Here is a tiny trained network, its code and every weight. The questions are about switching its units off for an input and a target symbol, where a switched-off unit gives its printed mean instead of its output.

import numpy as np


def w(rows, s, z=0):
    codes = np.array(rows[::2]) - 128.0
    scale = np.full(codes.shape[1], s)
    scale[-1] = z or s
    return codes * scale


def f(y):
    return np.maximum(y, 0)


def softmax(a):
    e = np.exp(a - a.max(-1, keepdims=True))
    return e / e.sum(-1, keepdims=True)


def log_softmax(a):
    a = a - a.max(-1, keepdims=True)
    return a - np.log(np.exp(a).sum(-1, keepdims=True))


def net(x, mask):
    ids = ['βδζλμξπστψω'.index(c) for c in x.split()]
    T = len(ids)
    res = E[ids] + P[:T]
    r = res
    for j in range(2):
        rows = slice(4 * j, 4 * j + 4)
        q, k, v = (r @ M[0][rows].T for M in (Q, K, V))
        z = softmax(np.where(np.tri(T) > 0, q @ k.T / 4**0.5, -1e9)) @ v
        o = O[0][rows]
        res = res + np.where(mask[j], z, o[:, -1]) @ o[:, :-1]
    y = f(res @ A[0][:, :-1].T + A[0][:, -1])
    res = res + np.where(mask[2:10], y, B[0][:, -1]) @ B[0][:, :-1]
    return log_softmax(res[-1] @ U[:, :-1].T + U[:, -1])


Q, K, V, O, A, B = {}, {}, {}, {}, {}, {}
E = w([
[160,148,140,43,87,236,111,152,173],'β',
[167,164,106,82,72,178,127,149,167],'δ',
[135,42,36,80,153,178,189,120,163],'ζ',
[124,140,147,94,79,174,141,213,154],'λ',
[120,168,113,192,75,116,179,177,101],'μ',
[149,194,106,85,67,99,133,109,81],'ξ',
[102,171,166,81,77,164,150,132,64],'π',
[34,157,139,106,197,163,120,86,110],'σ',
[3,124,126,105,70,83,99,120,220],'τ',
[79,114,65,161,133,122,72,154,74],'ψ',
[109,156,147,52,175,84,206,193,132],'ω',
],0.015)
P = w([
[177,218,147,160,151,150,29,154,181],'0',
[129,234,75,127,119,161,49,195,184],'1',
[111,217,71,110,109,150,66,195,167],'2',
[102,206,65,105,104,154,100,182,149],'3',
[87,186,64,94,98,137,118,179,136],'4',
[79,170,59,86,90,127,141,161,120],'5',
[72,154,59,79,87,116,166,148,102],'6',
[58,139,57,74,82,112,196,133,85],'7',
[53,115,59,66,81,93,214,123,63],'8',
[49,97,57,57,66,91,227,110,55],'9',
[32,78,57,53,65,81,255,93,40],'10',
],0.0071)
Q[0] = w([
[246,73,180,170,241,109,122,76,172],'h0',
[27,147,89,116,138,133,94,98,135],'h0',
[171,9,190,191,111,104,32,67,155],'h0',
[44,249,124,67,19,88,187,171,180],'h0',
[231,171,213,172,144,111,180,122,89],'h1',
[180,79,245,189,143,94,67,59,53],'h1',
[79,86,130,161,134,160,122,140,150],'h1',
[68,164,74,154,120,84,146,182,92],'h1',
],0.015)
K[0] = w([
[102,248,208,182,99,105,49,152,130],'h0',
[141,25,77,129,108,77,159,199,153],'h0',
[211,249,180,150,129,157,66,177,105],'h0',
[113,5,50,102,148,129,194,92,60],'h0',
[120,93,103,120,158,164,23,85,221],'h1',
[142,145,126,177,194,177,68,127,177],'h1',
[173,214,69,122,142,104,144,135,117],'h1',
[45,141,145,115,142,73,151,87,85],'h1',
],0.012)
V[0] = w([
[229,170,164,75,100,132,219,147,150],'h0',
[126,172,118,99,253,94,153,164,89],'h0',
[186,174,117,147,111,188,125,121,7],'h0',
[4,170,160,128,125,67,118,59,174],'h0',
[117,178,142,91,88,113,64,85,29],'h1',
[97,90,203,71,128,239,161,175,112],'h1',
[101,103,140,232,81,138,141,171,75],'h1',
[150,152,76,167,143,233,114,78,127],'h1',
],0.012)
O[0] = w([
[209,143,179,124,93,76,167,246,118,169],'h0',
[223,47,71,124,206,118,77,182,115,137],'h0',
[145,159,135,63,184,228,180,166,100,62],'h0',
[110,60,188,90,105,133,39,90,170,139],'h0',
[95,168,138,120,137,184,37,122,26,255],'h1',
[180,200,207,173,199,187,151,145,179,129],'h1',
[120,43,99,210,95,182,112,215,156,129],'h1',
[168,42,190,121,103,160,193,103,58,63],'h1',
],0.012,0.0059)
A[0] = w([
[112,135,218,65,152,162,111,44,86,177],'n0',
[145,71,36,195,113,138,31,115,109,99],'n1',
[91,207,104,110,209,111,218,28,138,91],'n2',
[145,113,212,180,222,161,210,161,251,76],'n3',
[152,156,65,116,36,41,226,101,2,116],'n4',
[125,90,192,143,133,65,40,87,168,2],'n5',
[70,169,87,113,117,238,158,42,160,18],'n6',
[131,139,50,91,88,236,55,148,200,117],'n7',
],0.0068,0.0095)
B[0] = w([
[135,93,136,185,108,107,151,114,164,226],'n0',
[183,147,170,127,151,174,122,146,192,226],'n1',
[218,111,121,117,132,88,63,96,119,170],'n2',
[130,66,96,124,7,155,73,102,75,156],'n3',
[88,69,113,83,150,123,152,124,159,248],'n4',
[171,188,90,90,129,109,181,138,60,208],'n5',
[120,142,36,119,140,210,159,137,189,179],'n6',
[110,112,140,148,159,45,141,123,68,232],'n7',
],0.012,0.013)
U = w([
[174,116,158,138,97,162,102,95,110,76],'β',
[170,164,181,29,132,204,189,116,229,105],'δ',
[174,67,103,151,124,117,150,92,80,28],'ζ',
[134,184,114,74,33,220,80,152,190,25],'λ',
[118,98,81,253,126,66,226,163,90,116],'μ',
[85,110,90,52,125,137,86,118,8,82],'ξ',
[149,203,158,180,161,163,142,116,29,191],'π',
[133,40,217,187,191,94,104,66,87,221],'σ',
[74,107,202,174,83,89,91,71,188,254],'τ',
[130,126,94,130,120,207,102,102,186,130],'ψ',
[197,167,114,125,166,119,76,148,144,93],'ω',
],0.0064,0.0075)

Each question gives the input, a string of symbols that net reads in full, and the target symbol t.
The units are the heads (4 rows each of Q, K, V and O) and the neurons (one row each of A and B). Each row of codes is followed by its name. A weight is (code - 128) times the scale printed after its matrix; where a second scale follows, it is the last column's (O, A, B and U).
mask holds one flag per unit, heads first, then neurons. A switched-off unit (its flag False) gives its mean, the last column of its rows in O or B, instead of its output. The means were averaged over made-up inputs and are rounded, as every weight is.
A unit's drop is (log p(t) with every unit on - log p(t) with that unit switched off) / (log p(t) with every unit on - log p(t) with every unit switched off).
The circuit of an input: a set's keep is (log p(t) with only the set's units on - log p(t) with every unit switched off) / (log p(t) with every unit on - log p(t) with every unit switched off). Starting from all 10 units, units are removed one at a time, each time the one whose removal leaves the highest keep (on an exact tie, the one counted first), for as long as the keep stays at least 0.8.
circuit, biggest first: the units of the circuit, biggest drop first
k most important neurons: the k neurons with the biggest drops, biggest first
heads that matter: for each layer, one digit per head in row order, 1 if its drop is at least 0.15 and else 0, layers parted by /
drop when u is switched off: that unit's drop, to one decimal
input δ δ ψ τ ζ δ, target δ: circuit, biggest first => (h1)
input β τ ψ, target ψ: 2 most important neurons => (n6 n1)
input τ τ δ δ ω λ ζ σ τ ψ, target ω: circuit, biggest first => (h1 n2)
input μ ψ ω τ λ, target ω: circuit, biggest first => (n5 h0 h1)
input τ μ μ λ λ ω ψ, target ω: circuit, biggest first => (h1 h0)
input τ ω ψ ω ψ μ ψ π δ, target ψ: 3 most important neurons => (n6 n5 n0)
input ψ ξ ξ, target ψ: 2 most important neurons => (n6 n0)
input μ ω δ ξ μ τ ω ζ, target ω: heads that matter => 01
input β λ δ δ ψ ψ ξ, target ψ: 3 most important neurons => (n6 n1 n0)
input μ δ π, target π: 2 most important neurons => (n4 n1)
input ψ ψ δ τ ξ ζ ω λ ω, target ω: circuit, biggest first => (h1 n2)
input ξ μ δ ζ ψ λ μ δ β, target μ: circuit, biggest first => (h1 h0)
input ψ δ μ, target ψ: 4 most important neurons => (n1 n6 n5 n0)
input μ ξ β μ ξ ξ μ β τ τ ξ, target τ: circuit, biggest first => (h0)
input σ μ ξ μ β ζ δ ξ δ, target ξ: 2 most important neurons => (n4 n0)
input π τ ζ ξ ζ, target ξ: 2 most important neurons => (n0 n4)
input λ σ δ, target σ: circuit, biggest first => (h0 n7)
input ψ δ λ δ ξ δ, target ξ: 2 most important neurons => (n1 n4)
input ζ ζ ψ δ ψ ξ σ ξ ω λ σ, target ω: circuit, biggest first => (h1 n2)
input δ μ δ ξ ψ ω ξ σ μ μ, target σ: circuit, biggest first => (h0 n6)
input β δ ξ μ ζ, target μ: circuit, biggest first => (h0)
input ξ ξ μ μ, target ξ: 2 most important neurons => (n0 n1)
input ω β δ ω ξ δ ψ λ, target ψ: circuit, biggest first => (n6 h0)
input ψ μ ω π ω ω τ ξ β, target τ: 2 most important neurons => (n0 n5)
input μ μ ψ τ ξ τ σ μ σ, target σ: 2 most important neurons => (n7 n1)
input ξ τ δ σ β, target σ: drop when h0 is switched off => 0.3
input ξ τ μ ω ω π, target ω: drop when h0 is switched off => 1.0
input δ δ μ δ ω τ, target ω: drop when h0 is switched off => 0.3
